Here is a tiny trained network, its code and every weight. The questions are about switching its units off for an input and a class, where a switched-off unit gives its printed mean instead of its output.

import numpy as np


def w(rows, s, z=0):
    codes = np.array(rows[::2]) - 128.0
    scale = np.full(codes.shape[1], s)
    scale[-1] = z or s
    return codes * scale


def f(y):
    return y / 2 * (1 + np.tanh(0.7978845608 * (y + 0.044715 * y**3)))


def log_softmax(a):
    a = a - a.max(-1, keepdims=True)
    return a - np.log(np.exp(a).sum(-1, keepdims=True))


def net(x, mask):
    res = np.array(x, float).reshape(1, 3) / 4 @ E
    y = f(res @ A[0][:, :-1].T + A[0][:, -1])
    res = res + np.where(mask, y, B[0][:, -1]) @ B[0][:, :-1]
    return log_softmax(res[-1] @ U[:, :-1].T + U[:, -1])


A, B = {}, {}
E = w([
[161,104,100,74,200,109,237],'x0',
[110,255,182,84,161,161,142],'x1',
[206,149,65,68,86,190,84],'x2',
],0.0091)
A[0] = w([
[214,124,67,39,83,204,82,169],'n0',
[148,100,107,51,162,104,210,33],'n1',
[142,3,39,159,88,84,124,28],'n2',
[118,136,147,159,73,174,56,193],'n3',
[132,93,106,39,178,137,199,2],'n4',
[101,227,210,50,159,179,168,77],'n5',
[177,6,99,179,77,78,159,84],'n6',
[179,121,121,93,196,135,216,17],'n7',
[147,110,78,53,178,76,203,51],'n8',
[44,118,207,225,198,28,147,192],'n9',
[61,127,168,189,151,81,165,97],'n10',
[60,153,174,177,26,171,47,109],'n11',
[188,156,6,87,109,229,92,195],'n12',
],0.007,0.00075)
B[0] = w([
[190,154,43,120,174,76,212,219],'n0',
[127,64,184,160,144,167,111,186],'n1',
[46,247,158,60,17,154,66,204],'n2',
[125,73,135,192,182,128,123,180],'n3',
[87,87,169,167,174,198,131,184],'n4',
[41,254,152,74,23,164,67,223],'n5',
[79,208,134,99,76,148,90,200],'n6',
[108,93,151,188,130,176,110,188],'n7',
[99,82,183,184,175,205,96,193],'n8',
[176,165,48,65,199,51,185,254],'n9',
[162,150,89,103,178,41,168,194],'n10',
[104,28,202,213,204,180,139,220],'n11',
[194,132,48,127,197,64,172,219],'n12',
],0.0071,0.0083)
U = w([
[186,139,61,114,186,12,198,254],'0',
[62,210,161,84,16,168,65,88],'1',
[112,23,187,254,181,205,110,14],'2',
],0.0088,0.00072)

Each question gives the input, the list of numbers given to net, and the class t.
The units are the neurons (one row each of A and B). Each row of codes is followed by its name. A weight is (code - 128) times the scale printed after its matrix; where a second scale follows, it is the last column's (A, B and U).
mask holds one flag per neuron, in row order. A switched-off neuron (its flag False) gives its mean, the last column of its row in B, instead of its output. The means were averaged over made-up inputs and are rounded, as every weight is.
A unit's drop is (log p(t) with every unit on - log p(t) with that unit switched off) / (log p(t) with every unit on - log p(t) with every unit switched off).
The circuit of an input: a set's keep is (log p(t) with only the set's units on - log p(t) with every unit switched off) / (log p(t) with every unit on - log p(t) with every unit switched off). Starting from the 12 units with the biggest drops (on a tie, the unit counted first), units are removed one at a time, each time the one whose removal leaves the highest keep (on an exact tie, the one counted first), for as long as the keep stays at least 0.8.
units of the circuit, in order: the units of the circuit, biggest drop first
unit that matters most: the unit with the biggest drop
top k neurons: the k neurons with the biggest drops, biggest first
drop of u: that unit's drop, to one decimal
input [-5,4,3], class 2: top 2 neurons -> n11; n2
input [-6,-3,-7], class 0: top neuron -> n9
input [5,-8,7], class 1: top 2 neurons -> n2; n6
input [-1,-2,0], class 1: units of the circuit, in order -> n12; n11
input [-6,-4,8], class 0: top 2 neurons -> n0; n12
input [1,-7,-6], class 1: top 2 neurons -> n2; n6
input [-8,4,-7], class 2: top 3 neurons -> n11; n0; n12
input [4,3,0], class 2: top 2 neurons -> n2; n6
input [8,8,2], class 1: top 2 neurons -> n5; n11
input [-3,-4,-5], class 0: top 2 neurons -> n9; n5
input [-4,6,7], class 0: top 2 neurons -> n12; n0
input [1,-7,-8], class 0: top 3 neurons -> n9; n10; n5
input [-6,-4,-6], class 0: top 3 neurons -> n9; n10; n8
input [6,-4,2], class 2: unit that matters most -> n5
input [1,7,-6], class 1: top 3 neurons -> n5; n12; n0
input [5,-7,-3], class 1: top 2 neurons -> n2; n6
input [-8,2,8], class 0: top 2 neurons -> n0; n12
input [-3,-8,4], class 1: drop of n2 -> 1.0
input [4,-7,-3], class 1: drop of n2 -> 0.2
input [5,7,-4], class 1: units of the circuit, in order -> n5
input [4,-1,-2], class 2: drop of n12 -> 0.1
input [-6,-5,-8], class 0: drop of n9 -> 0.9
